Below are the code and all the weights of a small trained network. Each question names an input and a target symbol and asks about switching units off, where a switched-off unit gives its printed mean instead of its output.

import numpy as np


def w(rows, s, z=0):
    codes = np.array(rows[::2]) - 128.0
    scale = np.full(codes.shape[1], s)
    scale[-1] = z or s
    return codes * scale


def f(y):
    return y / 2 * (1 + np.tanh(0.7978845608 * (y + 0.044715 * y**3)))


def softmax(a):
    e = np.exp(a - a.max(-1, keepdims=True))
    return e / e.sum(-1, keepdims=True)


def log_softmax(a):
    a = a - a.max(-1, keepdims=True)
    return a - np.log(np.exp(a).sum(-1, keepdims=True))


def net(x, mask):
    ids = ['αβγδεηλμξστψ'.index(c) for c in x.split()]
    T = len(ids)
    res = E[ids] + P[:T]
    r = res
    for j in range(3):
        rows = slice(4 * j, 4 * j + 4)
        q, k, v = (r @ M[0][rows].T for M in (Q, K, V))
        z = softmax(np.where(np.tri(T) > 0, q @ k.T / 4**0.5, -1e9)) @ v
        o = O[0][rows]
        res = res + np.where(mask[j], z, o[:, -1]) @ o[:, :-1]
    y = f(res @ A[0][:, :-1].T + A[0][:, -1])
    res = res + np.where(mask[3:15], y, B[0][:, -1]) @ B[0][:, :-1]
    return log_softmax(res[-1] @ U[:, :-1].T + U[:, -1])


Q, K, V, O, A, B = {}, {}, {}, {}, {}, {}
E = w([
[78,27,186],'α',
[174,85,136],'β',
[187,110,148],'γ',
[65,174,166],'δ',
[126,124,209],'ε',
[1,61,135],'η',
[224,162,179],'λ',
[178,92,128],'μ',
[247,142,115],'ξ',
[157,42,69],'σ',
[100,95,3],'τ',
[197,169,48],'ψ',
],0.015)
P = w([
[78,214,154],'0',
[98,205,149],'1',
[125,203,138],'2',
[147,175,136],'3',
[166,160,129],'4',
[184,140,121],'5',
[203,119,113],'6',
[230,103,103],'7',
[243,84,100],'8',
[254,60,91],'9',
],0.008)
Q[0] = w([
[86,101,188],'head 1',
[86,148,115],'head 1',
[105,107,163],'head 1',
[83,125,94],'head 1',
[86,110,141],'head 2',
[110,145,163],'head 2',
[62,75,116],'head 2',
[117,98,182],'head 2',
[186,151,99],'head 3',
[111,93,206],'head 3',
[251,109,99],'head 3',
[99,101,179],'head 3',
],0.017)
K[0] = w([
[98,145,202],'head 1',
[116,177,127],'head 1',
[78,136,162],'head 1',
[76,153,143],'head 1',
[112,75,119],'head 2',
[157,146,151],'head 2',
[109,32,187],'head 2',
[100,121,125],'head 2',
[179,79,45],'head 3',
[159,118,183],'head 3',
[253,116,85],'head 3',
[119,145,213],'head 3',
],0.016)
V[0] = w([
[152,69,131],'head 1',
[115,131,188],'head 1',
[120,152,10],'head 1',
[114,134,32],'head 1',
[107,140,114],'head 2',
[110,193,81],'head 2',
[108,111,132],'head 2',
[158,91,42],'head 2',
[165,90,83],'head 3',
[113,94,212],'head 3',
[82,116,209],'head 3',
[95,159,110],'head 3',
],0.012)
O[0] = w([
[141,145,165,129],'head 1',
[108,80,171,76],'head 1',
[137,228,67,205],'head 1',
[117,82,95,177],'head 1',
[113,114,38,122],'head 2',
[145,146,199,177],'head 2',
[127,79,133,94],'head 2',
[117,107,135,150],'head 2',
[41,177,146,191],'head 3',
[137,1,122,33],'head 3',
[192,52,92,2],'head 3',
[153,233,97,110],'head 3',
],0.0066,0.0068)
A[0] = w([
[9,13,70,1],'neuron 1',
[39,118,19,118],'neuron 2',
[30,181,185,108],'neuron 3',
[229,143,152,113],'neuron 4',
[85,195,5,37],'neuron 5',
[94,25,100,37],'neuron 6',
[121,166,78,48],'neuron 7',
[41,166,230,56],'neuron 8',
[183,226,189,200],'neuron 9',
[167,114,232,41],'neuron 10',
[126,2,190,44],'neuron 11',
[101,17,186,75],'neuron 12',
],0.009,0.0047)
B[0] = w([
[214,57,111,146],'neuron 1',
[42,18,77,173],'neuron 2',
[154,115,194,160],'neuron 3',
[135,79,23,163],'neuron 4',
[135,120,223,221],'neuron 5',
[84,75,120,144],'neuron 6',
[149,113,185,165],'neuron 7',
[87,226,236,134],'neuron 8',
[134,87,79,253],'neuron 9',
[109,2,183,154],'neuron 10',
[92,203,136,158],'neuron 11',
[61,173,112,155],'neuron 12',
],0.0059,0.016)
U = w([
[91,106,153,117],'α',
[102,137,116,3],'β',
[120,136,114,135],'γ',
[180,93,156,209],'δ',
[113,128,223,101],'ε',
[92,107,57,99],'η',
[130,123,119,207],'λ',
[112,130,134,77],'μ',
[150,158,9,245],'ξ',
[97,140,85,219],'σ',
[29,163,123,120],'τ',
[129,193,176,117],'ψ',
],0.014,0.0029)

Each question gives the input, a string of symbols that net reads in full, and the target symbol t.
The units are the heads (4 rows each of Q, K, V and O) and the neurons (one row each of A and B). Each row of codes is followed by its name. A weight is (code - 128) times the scale printed after its matrix; where a second scale follows, it is the last column's (O, A, B and U).
mask holds one flag per unit, heads first, then neurons. A switched-off unit (its flag False) gives its mean, the last column of its rows in O or B, instead of its output. The means were averaged over made-up inputs and are rounded, as every weight is.
A unit's drop is (log p(t) with every unit on - log p(t) with that unit switched off) / (log p(t) with every unit on - log p(t) with every unit switched off).
The circuit of an input: a set's keep is (log p(t) with only the set's units on - log p(t) with every unit switched off) / (log p(t) with every unit on - log p(t) with every unit switched off). Starting from the 12 units with the biggest drops (on a tie, the unit counted first), units are removed one at a time, each time the one whose removal leaves the highest keep (on an exact tie, the one counted first), for as long as the keep stays at least 0.8.
circuit, biggest first: the units of the circuit, biggest drop first
most important unit: the unit with the biggest drop
k most important neurons: the k neurons with the biggest drops, biggest first
which heads matter: for each layer, one digit per head in row order, 1 if its drop is at least 0.15 and else 0, layers parted by /
drop when u is switched off: that unit's drop, to one decimal
input λ λ ε λ, target δ: which heads matter => 101
input λ ξ γ τ γ, target ξ: which heads matter => 000
input σ λ τ β, target ξ: most important unit => neuron 5
input λ ψ ε ψ α α τ γ, target ξ: circuit, biggest first => [neuron 5; head 1]
input γ ψ μ, target ψ: circuit, biggest first => [neuron 2; head 3]
input ξ β τ γ ψ α ψ β, target ψ: 2 most important neurons => [neuron 2; neuron 8]
input η μ ψ ψ β α λ ξ γ, target ε: which heads matter => 111
input β λ η, target η: 2 most important neurons => [neuron 5; neuron 1]
input δ σ τ ξ δ, target ξ: circuit, biggest first => [head 3; neuron 5]
input λ τ λ μ, target ξ: circuit, biggest first => [neuron 5; neuron 10]
input λ λ λ η ξ, target ξ: 3 most important neurons => [neuron 5; neuron 4; neuron 9]
input ξ ε γ μ ψ μ, target ψ: circuit, biggest first => [head 3; neuron 2]
input τ τ λ, target ξ: 2 most important neurons => [neuron 9; neuron 4]
input λ τ γ σ λ λ λ ψ λ λ, target ψ: circuit, biggest first => [head 3]
input γ ψ γ ξ, target ξ: drop when neuron 10 is switched off => 0.1
input λ ε γ, target δ: drop when head 3 is switched off => 0.9
input ξ γ δ λ λ, target δ: drop when head 1 is switched off => 1.2
